Here is a tiny trained network, its code and every weight. The questions are about switching its units off for an input and a class, where a switched-off unit gives its printed mean instead of its output.

import numpy as np


def w(rows, s, z=0):
    codes = np.array(rows[::2]) - 128.0
    scale = np.full(codes.shape[1], s)
    scale[-1] = z or s
    return codes * scale


def f(y):
    return y / 2 * (1 + np.tanh(0.7978845608 * (y + 0.044715 * y**3)))


def log_softmax(a):
    a = a - a.max(-1, keepdims=True)
    return a - np.log(np.exp(a).sum(-1, keepdims=True))


def net(x, mask):
    res = np.array(x, float).reshape(1, 8) / 4 @ E
    y = f(res @ A[0][:, :-1].T + A[0][:, -1])
    res = res + np.where(mask, y, B[0][:, -1]) @ B[0][:, :-1]
    return log_softmax(res[-1] @ U[:, :-1].T + U[:, -1])


A, B = {}, {}
E = w([
[147,153,65,116,147,114,111,62],'x0',
[149,110,103,62,75,156,67,35],'x1',
[105,154,147,54,145,141,53,196],'x2',
[178,156,136,114,93,209,106,155],'x3',
[98,59,97,182,116,93,188,99],'x4',
[138,187,110,123,140,103,121,102],'x5',
[146,2,85,91,40,176,74,21],'x6',
[140,109,75,88,76,143,143,137],'x7',
],0.0084)
A[0] = w([
[75,143,61,194,122,143,93,168,3],'n1',
[212,191,155,153,77,114,128,254,253],'n2',
[73,126,49,105,218,36,212,112,252],'n3',
[126,124,162,47,46,127,98,74,253],'n4',
[78,26,162,68,103,132,199,135,109],'n5',
[93,126,115,185,129,188,159,127,76],'n6',
[121,204,33,116,197,178,89,127,43],'n7',
[90,181,100,94,117,151,109,114,8],'n8',
[188,220,170,113,152,229,73,94,253],'n9',
[145,135,178,109,75,176,102,201,253],'n10',
[127,82,52,54,136,16,141,149,146],'n11',
[178,156,76,109,181,149,115,76,107],'n12',
[95,178,53,102,124,131,181,163,65],'n13',
[144,116,169,141,126,78,113,195,104],'n14',
[162,78,150,152,56,156,195,44,253],'n15',
],0.007,0.0017)
B[0] = w([
[156,132,102,114,161,163,129,185,125],'n1',
[76,80,74,109,48,64,160,112,250],'n2',
[126,167,172,132,81,82,2,103,247],'n3',
[104,149,126,109,69,87,121,74,237],'n4',
[125,121,177,139,123,149,107,95,184],'n5',
[171,59,138,144,74,88,185,72,142],'n6',
[111,118,152,145,134,71,120,94,172],'n7',
[134,143,119,178,70,142,120,126,139],'n8',
[116,164,130,81,131,151,95,61,238],'n9',
[131,147,84,29,91,138,105,85,205],'n10',
[94,148,149,125,148,92,64,190,178],'n11',
[51,143,131,116,117,142,116,130,172],'n12',
[173,94,105,217,105,54,113,160,150],'n13',
[148,48,188,106,58,88,120,132,170],'n14',
[58,159,172,126,76,112,187,125,254],'n15',
],0.0068,0.0064)
U = w([
[128,139,84,94,205,152,254,77,3],'0',
[203,147,37,218,92,126,112,131,3],'1',
[116,141,85,100,71,111,209,43,253],'2',
[140,104,113,146,202,128,178,68,3],'3',
[123,100,119,76,114,140,145,145,3],'4',
[136,36,175,235,163,138,160,113,115],'5',
[76,155,150,117,90,79,68,51,253],'6',
[181,150,51,248,148,43,111,133,60],'7',
],0.0072,0.0017)

Each question gives the input, the list of numbers given to net, and the class t.
The units are the neurons (one row each of A and B). Each row of codes is followed by its name. A weight is (code - 128) times the scale printed after its matrix; where a second scale follows, it is the last column's (A, B and U).
mask holds one flag per neuron, in row order. A switched-off neuron (its flag False) gives its mean, the last column of its row in B, instead of its output. The means were averaged over made-up inputs and are rounded, as every weight is.
A unit's drop is (log p(t) with every unit on - log p(t) with that unit switched off) / (log p(t) with every unit on - log p(t) with every unit switched off).
The circuit of an input: a set's keep is (log p(t) with only the set's units on - log p(t) with every unit switched off) / (log p(t) with every unit on - log p(t) with every unit switched off). Starting from the 12 units with the biggest drops (on a tie, the unit counted first), units are removed one at a time, each time the one whose removal leaves the highest keep (on an exact tie, the one counted first), for as long as the keep stays at least 0.8.
units of the circuit, in order: the units of the circuit, biggest drop first
unit that matters most: the unit with the biggest drop
k most important neurons: the k neurons with the biggest drops, biggest first
drop of u: that unit's drop, to one decimal
input [7,-3,0,0,-1,-2,-8,3], class 7: unit that matters most	n13
input [1,-4,4,8,-6,-7,3,-2], class 2: 4 most important neurons	n3, n2, n10, n11
input [2,-2,-4,-8,5,-8,-4,7], class 7: 2 most important neurons	n13, n9
input [-5,5,-5,-7,8,8,6,6], class 6: units of the circuit, in order	n11, n3
input [5,1,-7,-7,2,4,7,1], class 6: units of the circuit, in order	n3, n11
input [1,-6,-1,0,-5,2,-5,8], class 7: 2 most important neurons	n13, n15
input [-7,-3,-6,2,-8,0,-6,8], class 2: 2 most important neurons	n2, n10
input [-1,-2,-5,-7,-4,1,5,-2], class 5: units of the circuit, in order	n10, n9
input [3,-4,7,-1,6,5,-7,0], class 7: 2 most important neurons	n13, n9
input [3,-5,-2,-6,4,7,-4,8], class 7: drop of n13	0.3
input [5,-2,-5,1,-1,-6,-8,6], class 7: drop of n9	0.1
input [4,-8,8,0,7,1,-3,6], class 7: drop of n8	0.0
